array([ 35, -20,  29,  36,  53,  12,  -5,  -7,  30,  16,   1,  39])
Which number is the entry just right of -5? -7
Which number is the entry just right of 30? 16
Which number is the largest entry? 53
The entry just right of 35 is -20
Which number is the entry just left of the largest entry? 36

W =
52  47  40  49  26  44  58  34  33  49  48  49
53  35  58  35  79  49  32  42  38  31  53  36
42  57  60  61  29  53  51  46  61  51  40  38
69  67  40  36  57  36  47  63  87  45  42  37
42  50  36  53  36  43  56  38  32  41  42  44
26  44  34  54  67  53  30  47  39  44  66  58
62  40  54  42  91  62  29  47  32  34  56  37
33  32  31  49  47  47  46  60  25  61  52  59
56  46  43  46  22  46  57  32  36  52  50  52
What is the first entry on the main diagonal?
A: 52
The 2nd smallest entry is 25
The 4th entry, reading row by row -> 49
The last entry of the smallest entry's row: 52
What is the entry directly above the largest entry?
A: 67
What is the entry in the top-right corner?
A: 49
What is the entry just left of the largest entry?
A: 42
The smallest entry in the last column -> 36
The top entry of the column that holds the smallest entry: 26
The bottom-left entry: 56
The fourth entry from the end, reading row by row is 36
The entry directly below the largest entry is 47
The 3rd entry on the diagonal from the top-right corner: 51
The third largest entry is 79
The first entry of the largest entry's row: 62
What is the entry just left of the smallest entry?
A: 46
The entry just left of 48 -> 49
The entry just right of 79 -> 49
What is the entry just right of the smallest entry?
A: 46
The smallest entry in the last row -> 22
The maximum is 91
The last entry of the largest entry's row is 37
The second entry in reading order: 47
The second largest entry is 87

Questions about the grid below.
1) Report the entry just right of 187.322.
2) Report the entry just left of 0.936.
3) Report the entry just left of 94.616.
4) Report the entry just left of the smallest entry.
5) Report the entry just right of 0.384.
6) Report the entry just left of 35.390.
7) Report the entry just left of 126.518.
[[  34.924   69.016   63.903  118.012  -70.293  232.437  165.231   94.695
     8.633   59.115   80.134 -199.632]
 [   2.617   91.833 -164.169    7.050   33.423  135.946  109.910  -69.960
    28.097   58.784  187.322  218.517]
 [ 277.013   72.776 -100.224   85.704  117.899  -38.116  -10.490    0.936
    53.593  126.518   50.202  115.193]
 [ 130.904  154.108    0.384   35.390  -61.419   52.142   27.071   35.556
   135.112  212.220  -16.817   -9.106]
 [ 166.829  164.500   28.463  192.193  -32.963   23.537 -128.316  179.618
    94.616  -24.656   27.713  -17.108]]
1) 218.517
2) -10.490
3) 179.618
4) 80.134
5) 35.390
6) 0.384
7) 53.593

x =
[[  3   2   2   1   3  -2   8   2  -1   1]
 [ 11   0  13   4  11  -7  27  10  -5   4]
 [-14   0 -17  -6 -14  11 -34 -14   6  -5]
 [ -2  -1  -2  -1  -2   3  -4  -1   2  -1]
 [ -7   0  -9  -3  -8   6 -20  -9   4  -2]
 [  0   0  -1   0  -1   0  -2   0   1   0]
 [  8   1  11   4   9  -7  22  10  -5   3]
 [ 21   1  26   9  21 -15  53  23 -11   8]
 [  0   0   0   0   0   0  -1   0   0   0]
 [ 19   1  23   8  19 -15  48  22 -10   6]]
Rows and columns are numbered from 0.
Report the bottom-right entry.
6
The entry at row 0, column 0 is 3
The entry in row 2 and column 0 is -14
The top-right entry: 1
The entry directly below the largest entry -> -1
Report the entry at row 1, column 0.
11
Report the entry directly above the smallest entry.
27
Report the entry just left of the largest entry.
-15
Report the top entry of the column that holds the smallest entry.
8
The entry directly below the smallest entry is -4
The entry directly above the largest entry is 22
Report the bottom-left entry.
19
The entry in row 2 and column 1: 0
The entry at row 1, column 2 is 13
Report the entry at row 2, column 2.
-17
Report the minimum.
-34
Report the entry in row 0 and column 1.
2
The largest entry is 53
Report the entry directly above -11.
-5
Report the entry at row 0, column 2.
2
The entry just right of -20: -9
Report the entry just right of 27.
10

Read these off the array that follows.
1) Find the last entry in the row that holds the smallest entry.
2) Find the last entry, reading row by row.
3) Find the top entry of the column that holds the smallest entry.
4) Find the entry just left of 0.108.
5) Find the bottom-left entry.
6) Find the first entry of the smallest entry's row.
7) Find the entry directly above 0.091.
8) Find the smallest entry in the first row.
[[ 0.106  0.114  0.155  0.139  0.131  0.121  0.102  0.122  0.136  0.105]
 [-0.158 -0.006 -0.223 -0.100  0.212  0.235  0.050  0.091  0.081  0.007]
 [ 0.128  0.170  0.143  0.110  0.134  0.159  0.160  0.139  0.122  0.119]
 [ 0.151  0.149  0.132  0.114  0.173  0.108  0.115  0.150  0.143  0.126]]
1) 0.007
2) 0.126
3) 0.155
4) 0.173
5) 0.151
6) -0.158
7) 0.122
8) 0.102

X =
-14	12	-7	-4	-14	20	15	2	6	-21	4	-11	-14	2
-14	-15	14	-10	50	-21	7	-11	-24	4	-9	-13	11	-45
7	27	-14	17	-6	2	26	14	28	9	1	0	29	-9
21	-22	2	-4	-23	3	-5	7	12	1	-24	-4	15	-32
-15	-15	15	-10	51	-21	6	-11	-24	5	-10	-14	10	-44
-7	16	-9	3	-12	14	19	6	13	-11	3	-8	-2	-1
-14	-15	14	-11	49	-21	6	-10	-23	4	-10	-13	11	-44
9	-19	5	-7	0	-4	-2	1	1	2	-19	-7	13	-36
-4	19	-11	6	-10	10	21	8	18	-5	2	-6	6	-3
7	27	-14	16	-6	2	25	12	28	8	0	-1	25	-9
Rows and columns are numbered from 0.
Give the entry at row 1, column 0.
A: -14
Give the entry at row 0, column 0.
A: -14
Give the entry in the bottom-right corner.
A: -9
The bottom-left entry: 7
Give the entry at row 0, column 1.
A: 12
The entry just left of the largest entry -> -10
The top-right entry: 2
The entry in row 1 and column 1: -15
The entry in row 0 and column 2: -7
Give the entry in row 1 and column 2.
A: 14
The entry just left of -12 is 3
Give the largest entry.
A: 51
The entry directly below the smallest entry -> -9
Give the entry directly below 26.
A: -5
Give the entry in row 2 and column 1.
A: 27

3	-47	-35	-5	-18	-18	16	-13	-2	7	13
The entry at the centre: -18
The entry just right of the largest entry is -13

-30	14	-34	-6	-20	16	45	-5	13	16	8	43	4	25
-18	-13	-8	-21	11	-9	24	16	15	-1	24	16	-29	37
25	11	-7	-8	4	16	29	25	27	-14	50	3	15	13
26	4	10	39	-9	25	-1	35	26	-8	19	37	19	-16
18	6	14	29	-17	12	-20	15	16	38	-32	-19	34	-10
-9	5	-11	7	-7	-4	6	12	-3	28	-42	-5	-7	30
-16	-28	7	7	-9	-9	-24	10	-7	15	-20	-15	16	23
-5	-5	-5	-1	0	0	-10	-8	-14	-23	1	-9	-6	-10
21	21	-19	9	12	1	17	4	-8	-17	9	2	23	13
-4	10	-11	10	-10	-5	6	17	31	24	24	8	30	43
32	-7	22	4	-3	23	11	33	-1	-4	-23	10	-14	-22
27	18	-2	0	18	19	18	2	19	10	-3	-29	-6	-25
Counting starts at 0.
The entry in row 0 and column 2: -34
Give the entry directly above the smallest entry.
-32
Give the entry directly above 38.
-8
The entry in the bottom-left corner -> 27
The entry in the top-right corner: 25
The entry in the bottom-right corner: -25
Give the entry at row 0, column 0.
-30
Give the entry in row 1 and column 0.
-18
Give the top entry of the column that holds the smallest entry.
8
Give the entry just right of 39.
-9
Give the entry just left of 35.
-1
The entry at row 2, column 0 -> 25
Give the entry just right of the smallest entry.
-5
Give the entry directly below the largest entry.
19
Give the entry directly above the largest entry.
24
Give the entry at row 0, column 1.
14
The entry at row 1, column 2 -> -8
Give the entry just left of the largest entry.
-14
Give the entry directly below -28.
-5
The entry just left of the smallest entry -> 28
The entry in row 2 and column 1 -> 11
The entry directly below the smallest entry: -20
The entry just right of the largest entry is 3
